Below are the code and all the weights of a small trained network. Each question names an input and a class and asks about switching units off, where a switched-off unit gives its printed mean instead of its output.

import numpy as np


def w(rows, s, z=0):
    codes = np.array(rows[::2]) - 128.0
    scale = np.full(codes.shape[1], s)
    scale[-1] = z or s
    return codes * scale


def norm(h):
    return h / np.sqrt((h * h).mean(-1, keepdims=True) + 1e-5)


def f(y):
    return np.maximum(y, 0)


def log_softmax(a):
    a = a - a.max(-1, keepdims=True)
    return a - np.log(np.exp(a).sum(-1, keepdims=True))


def net(x, mask):
    res = np.array(x, float).reshape(1, 6) / 4 @ E
    u = 0
    for l in range(3):
        y = f(norm(res) @ A[l][:, :-1].T + A[l][:, -1])
        res = res + np.where(mask[u : u + 4], y, B[l][:, -1]) @ B[l][:, :-1]
        u += 4
    return log_softmax(norm(res)[-1] @ U[:, :-1].T + U[:, -1])


A, B = {}, {}
E = w([
[63,131,88,137,103,69,143],'x0',
[246,141,32,122,72,98,233],'x1',
[117,1,114,167,71,154,127],'x2',
[99,101,119,105,115,74,150],'x3',
[159,149,142,154,132,166,109],'x4',
[175,64,86,170,227,39,98],'x5',
],0.0078)
A[0] = w([
[149,247,167,68,148,75,149,10],'0.n0',
[175,167,81,114,72,133,182,65],'0.n1',
[113,183,175,78,55,153,189,66],'0.n2',
[120,95,119,131,82,145,131,66],'0.n3',
],0.015,0.0013)
B[0] = w([
[36,118,68,185,202,227,164,254],'0.n0',
[184,113,205,125,125,68,211,248],'0.n1',
[140,148,104,88,70,98,23,249],'0.n2',
[126,130,115,152,167,255,146,170],'0.n3',
],0.011,0.0095)
A[1] = w([
[130,32,138,137,87,154,114,108],'1.n0',
[51,148,237,126,111,129,60,2],'1.n1',
[179,92,97,170,245,50,115,65],'1.n2',
[93,182,190,56,24,160,122,134],'1.n3',
],0.012,0.00079)
B[1] = w([
[135,117,80,196,150,166,173,206],'1.n0',
[181,122,182,64,133,54,204,248],'1.n1',
[106,251,115,105,35,136,3,252],'1.n2',
[112,184,73,183,134,97,17,254],'1.n3',
],0.012,0.0071)
A[2] = w([
[138,54,99,248,121,181,142,59],'2.n0',
[139,96,206,105,165,81,148,11],'2.n1',
[55,113,242,118,189,78,102,30],'2.n2',
[160,214,135,154,165,85,179,255],'2.n3',
],0.013,0.00089)
B[2] = w([
[31,129,139,85,228,142,154,223],'2.n0',
[115,171,141,91,92,73,162,166],'2.n1',
[226,64,99,155,84,138,214,207],'2.n2',
[117,10,182,107,142,128,143,255],'2.n3',
],0.013,0.0071)
U = w([
[149,181,82,103,55,132,10,250],'0',
[74,86,78,108,196,221,170,161],'1',
[233,66,170,59,71,90,198,3],'2',
],0.011,0.00077)

Each question gives the input, the list of numbers given to net, and the class t.
The units are the neurons (one row each of A and B). Each row of codes is followed by its name. A weight is (code - 128) times the scale printed after its matrix; where a second scale follows, it is the last column's (A, B and U).
mask holds one flag per neuron, layer by layer. A switched-off neuron (its flag False) gives its mean, the last column of its row in B, instead of its output. The means were averaged over made-up inputs and are rounded, as every weight is.
A unit's drop is (log p(t) with every unit on - log p(t) with that unit switched off) / (log p(t) with every unit on - log p(t) with every unit switched off).
The circuit of an input: a set's keep is (log p(t) with only the set's units on - log p(t) with every unit switched off) / (log p(t) with every unit on - log p(t) with every unit switched off). Starting from all 12 units, units are removed one at a time, each time the one whose removal leaves the highest keep (on an exact tie, the one counted first), for as long as the keep stays at least 0.8.
units of the circuit, in order: the units of the circuit, biggest drop first
k most important neurons: the k neurons with the biggest drops, biggest first
k most important neurons of layer l: the k neurons of layer l with the biggest drops, biggest first
drop when u is switched off: that unit's drop, to one decimal
input [-1,3,8,6,-3,7], class 1: most important neuron => (1.n0)
input [-4,4,-8,-6,2,6], class 1: 4 most important neurons => (0.n0, 0.n2, 1.n3, 2.n3)
input [1,3,-4,-6,3,3], class 1: 2 most important neurons of layer 0 => (0.n0, 0.n2)
input [-8,-6,5,-6,-3,1], class 2: 2 most important neurons => (0.n0, 1.n1)
input [-3,6,8,1,1,6], class 1: 3 most important neurons => (1.n0, 2.n0, 0.n2)
input [3,6,7,6,6,8], class 0: 3 most important neurons => (1.n2, 0.n0, 1.n1)
input [1,7,5,3,-5,8], class 0: 3 most important neurons => (1.n2, 1.n1, 2.n2)
input [1,8,1,-5,-5,-8], class 0: 4 most important neurons => (0.n2, 1.n3, 1.n1, 2.n2)
input [-3,-8,-7,-4,4,2], class 2: 2 most important neurons => (2.n2, 1.n1)
input [1,-8,-1,6,-7,-7], class 2: 2 most important neurons => (1.n1, 1.n2)
input [-7,1,-8,8,3,-5], class 1: 3 most important neurons => (0.n0, 1.n2, 1.n3)
input [4,8,-4,-5,8,8], class 0: 3 most important neurons => (1.n2, 1.n1, 2.n2)
input [8,7,-3,-2,-2,8], class 0: 2 most important neurons => (1.n2, 1.n1)
input [0,-6,-2,0,3,-3], class 2: units of the circuit, in order => (1.n1)
input [-8,3,-5,-1,8,-3], class 1: 2 most important neurons of layer 1 => (1.n2, 1.n1)
input [0,5,4,-8,-4,-7], class 0: 2 most important neurons of layer 1 => (1.n3, 1.n1)
input [-5,7,-7,-3,-1,-3], class 1: 2 most important neurons of layer 2 => (2.n2, 2.n1)
input [4,-7,3,2,3,-6], class 2: 2 most important neurons of layer 1 => (1.n1, 1.n2)
input [5,-8,-7,8,4,6], class 2: 2 most important neurons of layer 2 => (2.n2, 2.n0)
input [-4,2,3,4,5,6], class 0: units of the circuit, in order => (1.n2)
input [2,4,7,4,-2,-8], class 0: 2 most important neurons of layer 0 => (0.n2, 0.n0)
input [-2,6,-7,-3,5,-4], class 1: drop when 1.n1 is switched off => 0.6
input [8,5,-6,-6,6,1], class 1: drop when 1.n1 is switched off => 0.2
